Below is a small trained network, with its code and all its weights. Each question gives an input and a target symbol and asks what happens when units are switched off, that is, made to give their printed mean instead of their output.

import numpy as np


def w(rows, s, z=0):
    codes = np.array(rows[::2]) - 128.0
    scale = np.full(codes.shape[1], s)
    scale[-1] = z or s
    return codes * scale


def f(y):
    return np.maximum(y, 0)


def softmax(a):
    e = np.exp(a - a.max(-1, keepdims=True))
    return e / e.sum(-1, keepdims=True)


def log_softmax(a):
    a = a - a.max(-1, keepdims=True)
    return a - np.log(np.exp(a).sum(-1, keepdims=True))


def net(x, mask):
    ids = ['αβεηπω'.index(c) for c in x.split()]
    T = len(ids)
    res = E[ids] + P[:T]
    u = 0
    for l in range(2):
        q, k, v = (res @ M[l].T for M in (Q, K, V))
        z = softmax(np.where(np.tri(T) > 0, q @ k.T / 3**0.5, -1e9)) @ v
        res = res + np.where(mask[u], z, O[l][:, -1]) @ O[l][:, :-1]
        u += 1
        y = f(res @ A[l][:, :-1].T + A[l][:, -1])
        res = res + np.where(mask[u : u + 12], y, B[l][:, -1]) @ B[l][:, :-1]
        u += 12
    return log_softmax(res[-1] @ U[:, :-1].T + U[:, -1])


Q, K, V, O, A, B = {}, {}, {}, {}, {}, {}
E = w([
[152,116,105],'α',
[159,123,76],'β',
[105,250,152],'ε',
[176,89,116],'η',
[101,34,205],'π',
[202,103,169],'ω',
],0.013)
P = w([
[3,103,85],'0',
[207,183,138],'1',
[228,147,169],'2',
[224,118,186],'3',
[225,109,190],'4',
[226,96,195],'5',
[218,88,189],'6',
[201,71,183],'7',
[197,73,182],'8',
[179,61,185],'9',
[174,62,184],'10',
],0.0065)
Q[0] = w([
[54,127,105],'0.h1',
[133,82,85],'0.h1',
[9,189,65],'0.h1',
],0.016)
K[0] = w([
[169,70,46],'0.h1',
[33,90,88],'0.h1',
[252,15,125],'0.h1',
],0.013)
V[0] = w([
[42,208,103],'0.h1',
[59,114,255],'0.h1',
[209,44,76],'0.h1',
],0.0065)
O[0] = w([
[129,100,65,210],'0.h1',
[254,75,120,171],'0.h1',
[92,148,233,3],'0.h1',
],0.0081,0.0039)
A[0] = w([
[194,25,75,99],'0.n1',
[112,88,48,118],'0.n2',
[170,177,239,103],'0.n3',
[42,121,107,134],'0.n4',
[187,32,68,138],'0.n5',
[26,77,141,171],'0.n6',
[143,72,210,253],'0.n7',
[154,242,152,35],'0.n8',
[50,80,191,81],'0.n9',
[120,82,255,242],'0.n10',
[12,171,124,162],'0.n11',
[168,17,80,128],'0.n12',
],0.0075,0.0051)
B[0] = w([
[125,147,201,246],'0.n1',
[91,139,120,162],'0.n2',
[141,80,107,179],'0.n3',
[118,62,133,131],'0.n4',
[110,158,169,254],'0.n5',
[169,74,159,136],'0.n6',
[152,213,62,233],'0.n7',
[255,62,233,150],'0.n8',
[177,195,150,133],'0.n9',
[141,162,66,213],'0.n10',
[134,35,106,141],'0.n11',
[122,162,198,237],'0.n12',
],0.0092,0.0088)
Q[1] = w([
[2,53,82],'1.h1',
[118,180,139],'1.h1',
[233,215,138],'1.h1',
],0.009)
K[1] = w([
[241,183,247],'1.h1',
[113,136,110],'1.h1',
[43,68,56],'1.h1',
],0.012)
V[1] = w([
[242,189,216],'1.h1',
[172,254,158],'1.h1',
[152,75,136],'1.h1',
],0.0074)
O[1] = w([
[144,2,103,3],'1.h1',
[245,23,117,104],'1.h1',
[66,137,105,110],'1.h1',
],0.0071,0.0035)
A[1] = w([
[87,145,6,11],'1.n1',
[99,166,113,63],'1.n2',
[100,163,107,72],'1.n3',
[134,70,141,87],'1.n4',
[143,146,42,183],'1.n5',
[127,106,136,124],'1.n6',
[140,143,70,167],'1.n7',
[164,129,126,134],'1.n8',
[106,156,134,91],'1.n9',
[148,96,100,146],'1.n10',
[148,59,134,38],'1.n11',
[113,142,77,119],'1.n12',
],0.016,0.011)
B[1] = w([
[242,159,83,149],'1.n1',
[188,60,93,191],'1.n2',
[161,117,100,181],'1.n3',
[122,158,105,154],'1.n4',
[42,79,133,216],'1.n5',
[124,142,117,139],'1.n6',
[71,104,126,195],'1.n7',
[119,116,173,253],'1.n8',
[184,81,95,205],'1.n9',
[169,115,132,200],'1.n10',
[116,245,127,159],'1.n11',
[89,151,94,150],'1.n12',
],0.012,0.0074)
U = w([
[29,146,134,206],'α',
[155,125,43,27],'β',
[129,2,145,193],'ε',
[88,174,145,90],'η',
[109,135,88,252],'π',
[186,144,130,2],'ω',
],0.012,0.0025)

Each question gives the input, a string of symbols that net reads in full, and the target symbol t.
The units are the heads (3 rows each of Q, K, V and O) and the neurons (one row each of A and B). Each row of codes is followed by its name. A weight is (code - 128) times the scale printed after its matrix; where a second scale follows, it is the last column's (O, A, B and U).
mask holds one flag per unit, layer by layer, with each layer's heads first. A switched-off unit (its flag False) gives its mean, the last column of its rows in O or B, instead of its output. The means were averaged over made-up inputs and are rounded, as every weight is.
A unit's drop is (log p(t) with every unit on - log p(t) with that unit switched off) / (log p(t) with every unit on - log p(t) with every unit switched off).
The circuit of an input: a set's keep is (log p(t) with only the set's units on - log p(t) with every unit switched off) / (log p(t) with every unit on - log p(t) with every unit switched off). Starting from the 12 units with the biggest drops (on a tie, the unit counted first), units are removed one at a time, each time the one whose removal leaves the highest keep (on an exact tie, the one counted first), for as long as the keep stays at least 0.8.
units of the circuit, in order: the units of the circuit, biggest drop first
most important unit: the unit with the biggest drop
top k neurons: the k neurons with the biggest drops, biggest first
k most important neurons of layer l: the k neurons of layer l with the biggest drops, biggest first
drop of u: that unit's drop, to one decimal
input ω ω ω π β, target ε: top 2 neurons : 0.n1, 0.n12
input ω ω ω η α ε ε, target ε: 4 most important neurons of layer 0 : 0.n1, 0.n12, 0.n5, 0.n10
input β ω ω ω ω ω π β ω β, target β: top 3 neurons : 0.n11, 1.n2, 0.n4
input ω ω α β ω ω β η, target ε: units of the circuit, in order : 1.h1
input η π π η π β π, target α: top 2 neurons : 0.n10, 0.n7
input η ε ε, target α: top 3 neurons : 0.n1, 0.n12, 0.n5
input ω η η ω β ω π π ω, target ε: 4 most important neurons of layer 0 : 0.n7, 0.n10, 0.n1, 0.n12
input ω ω η, target ε: top 2 neurons : 0.n1, 0.n12
input π β η ω ω π α ω ω ε, target ω: 2 most important neurons of layer 1 : 1.n11, 1.n10
input β β α, target β: 3 most important neurons of layer 0 : 0.n11, 0.n1, 0.n12
input β ω ω π ω α β, target β: 4 most important neurons of layer 1 : 1.n2, 1.n9, 1.n3, 1.n1
input π ω ε, target ω: 2 most important neurons of layer 0 : 0.n8, 0.n7
input α η π, target π: 2 most important neurons of layer 1 : 1.n2, 1.n5
input α ω α π ω β β α ω β ω, target π: most important unit : 0.h1
input β ω ω, target β: drop of 1.h1 : 1.8
input ω β β, target ε: drop of 1.n7 : 0.0
input ω ω β α α, target ε: drop of 0.n12 : 0.1
input ε ω ε β ω β η ε α, target η: drop of 0.n1 : -0.1
